Below is a small trained network, with its code and all its weights. Each question gives an input and a class and asks what happens when units are switched off, that is, made to give their printed mean instead of their output.

import numpy as np


def w(rows, s, z=0):
    codes = np.array(rows[::2]) - 128.0
    scale = np.full(codes.shape[1], s)
    scale[-1] = z or s
    return codes * scale


def norm(h):
    return h / np.sqrt((h * h).mean(-1, keepdims=True) + 1e-5)


def f(y):
    return np.maximum(y, 0)


def log_softmax(a):
    a = a - a.max(-1, keepdims=True)
    return a - np.log(np.exp(a).sum(-1, keepdims=True))


def net(x, mask):
    res = np.array(x, float).reshape(1, 6) / 4 @ E
    u = 0
    for l in range(2):
        y = f(norm(res) @ A[l][:, :-1].T + A[l][:, -1])
        res = res + np.where(mask[u : u + 8], y, B[l][:, -1]) @ B[l][:, :-1]
        u += 8
    return log_softmax(norm(res)[-1] @ U[:, :-1].T + U[:, -1])


A, B = {}, {}
E = w([
[139,148,82,88,254,115,109,166],'x0',
[125,125,126,127,125,127,127,131],'x1',
[130,130,128,131,128,133,127,127],'x2',
[126,128,129,126,128,127,129,126],'x3',
[105,68,60,65,116,222,162,108],'x4',
[105,129,64,162,131,98,116,27],'x5',
],0.0061)
A[0] = w([
[102,181,230,242,27,42,119,109,124],'L0N0',
[90,136,96,162,99,131,111,66,40],'L0N1',
[134,127,186,152,80,124,136,172,3],'L0N2',
[171,187,183,153,207,9,17,132,112],'L0N3',
[144,105,145,144,138,121,96,154,95],'L0N4',
[98,65,138,113,13,190,120,69,51],'L0N5',
[130,128,60,171,148,75,128,1,156],'L0N6',
[135,150,126,152,123,161,146,121,95],'L0N7',
],0.0052,0.0045)
B[0] = w([
[159,80,90,2,235,187,44,96,255],'L0N0',
[173,103,69,130,126,166,175,88,151],'L0N1',
[208,91,168,51,141,80,145,52,148],'L0N2',
[53,148,151,183,47,134,191,168,241],'L0N3',
[134,165,138,126,153,120,146,131,139],'L0N4',
[160,157,116,199,91,43,205,174,207],'L0N5',
[46,159,49,191,112,89,103,87,217],'L0N6',
[160,149,126,158,133,141,128,143,130],'L0N7',
],0.0054,0.006)
A[1] = w([
[112,141,124,219,72,73,153,60,37],'L1N0',
[189,111,180,54,208,127,110,207,155],'L1N1',
[120,67,83,104,130,122,57,16,120],'L1N2',
[140,164,222,133,105,63,98,119,107],'L1N3',
[134,142,221,150,99,154,231,254,69],'L1N4',
[196,79,180,126,47,164,209,198,3],'L1N5',
[215,83,191,23,137,203,88,148,201],'L1N6',
[108,111,58,128,172,156,161,116,110],'L1N7',
],0.0061,0.0016)
B[1] = w([
[177,63,164,94,104,132,193,166,203],'L1N0',
[192,67,105,124,53,172,162,57,250],'L1N1',
[157,171,203,74,186,196,69,220,217],'L1N2',
[158,81,34,86,103,165,169,107,175],'L1N3',
[132,172,144,65,200,168,2,97,254],'L1N4',
[39,186,130,217,187,39,132,150,213],'L1N5',
[118,105,98,194,59,71,213,126,252],'L1N6',
[178,133,237,122,97,109,111,138,187],'L1N7',
],0.0074,0.0061)
U = w([
[192,43,119,131,58,132,207,102,211],'0',
[147,152,140,60,207,183,12,129,146],'1',
[7,158,135,204,144,29,142,150,2],'2',
],0.011,0.001)

Each question gives the input, the list of numbers given to net, and the class t.
The units are the neurons (one row each of A and B). Each row of codes is followed by its name. A weight is (code - 128) times the scale printed after its matrix; where a second scale follows, it is the last column's (A, B and U).
mask holds one flag per neuron, layer by layer. A switched-off neuron (its flag False) gives its mean, the last column of its row in B, instead of its output. The means were averaged over made-up inputs and are rounded, as every weight is.
A unit's drop is (log p(t) with every unit on - log p(t) with that unit switched off) / (log p(t) with every unit on - log p(t) with every unit switched off).
The circuit of an input: a set's keep is (log p(t) with only the set's units on - log p(t) with every unit switched off) / (log p(t) with every unit on - log p(t) with every unit switched off). Starting from the 12 units with the biggest drops (on a tie, the unit counted first), units are removed one at a time, each time the one whose removal leaves the highest keep (on an exact tie, the one counted first), for as long as the keep stays at least 0.8.
units of the circuit, in order: the units of the circuit, biggest drop first
unit that matters most: the unit with the biggest drop
top k neurons: the k neurons with the biggest drops, biggest first
k most important neurons of layer l: the k neurons of layer l with the biggest drops, biggest first
drop when u is switched off: that unit's drop, to one decimal
input [2,-5,-6,-5,2,-5], class 0: top 4 neurons => L0N3; L1N1; L1N6; L0N5
input [-8,-1,8,-3,3,-8], class 2: units of the circuit, in order => L1N5
input [-3,-6,5,5,8,-8], class 2: units of the circuit, in order => L1N5; L0N0
input [0,-6,6,7,2,-3], class 2: units of the circuit, in order => L0N0; L1N5
input [3,7,2,-2,4,-8], class 0: top 3 neurons => L0N3; L1N1; L1N6
input [3,-3,-2,3,2,-8], class 0: top 4 neurons => L0N3; L1N1; L1N6; L0N5
input [0,-1,2,-2,5,-7], class 2: top 3 neurons => L1N5; L0N0; L1N6
input [-7,-6,8,6,-2,5], class 1: top 2 neurons => L0N0; L1N2
input [2,-6,0,0,6,8], class 1: top 4 neurons => L1N2; L1N6; L0N3; L1N1
input [2,-1,7,-5,0,5], class 2: 2 most important neurons of layer 0 => L0N0; L0N6
input [-3,1,-4,-7,3,-8], class 2: top 2 neurons => L1N5; L0N0
input [0,0,-5,4,-5,-7], class 0: top 2 neurons => L1N1; L0N0
input [3,-8,2,0,-3,1], class 2: top 2 neurons => L1N1; L1N2
input [-1,-6,8,-7,-5,4], class 1: units of the circuit, in order => L0N0
input [-2,0,6,4,3,-2], class 2: top 2 neurons => L1N5; L1N2
input [-5,-8,-6,-6,1,-5], class 2: top 2 neurons => L1N5; L0N5
input [2,1,7,1,8,4], class 1: top 4 neurons => L1N2; L0N3; L1N6; L1N1
input [4,4,-5,-5,-1,1], class 2: 2 most important neurons of layer 1 => L1N1; L1N2
input [7,-5,-1,-3,5,0], class 0: 2 most important neurons of layer 0 => L0N6; L0N0
input [-4,6,1,-4,-3,4], class 1: unit that matters most => L0N0
input [-4,-7,-1,6,-6,2], class 1: drop when L0N0 is switched off => 2.1
input [-3,-5,-5,5,6,-4], class 2: drop when L1N5 is switched off => 0.9
input [-4,5,-2,-4,0,4], class 1: drop when L1N6 is switched off => 0.2
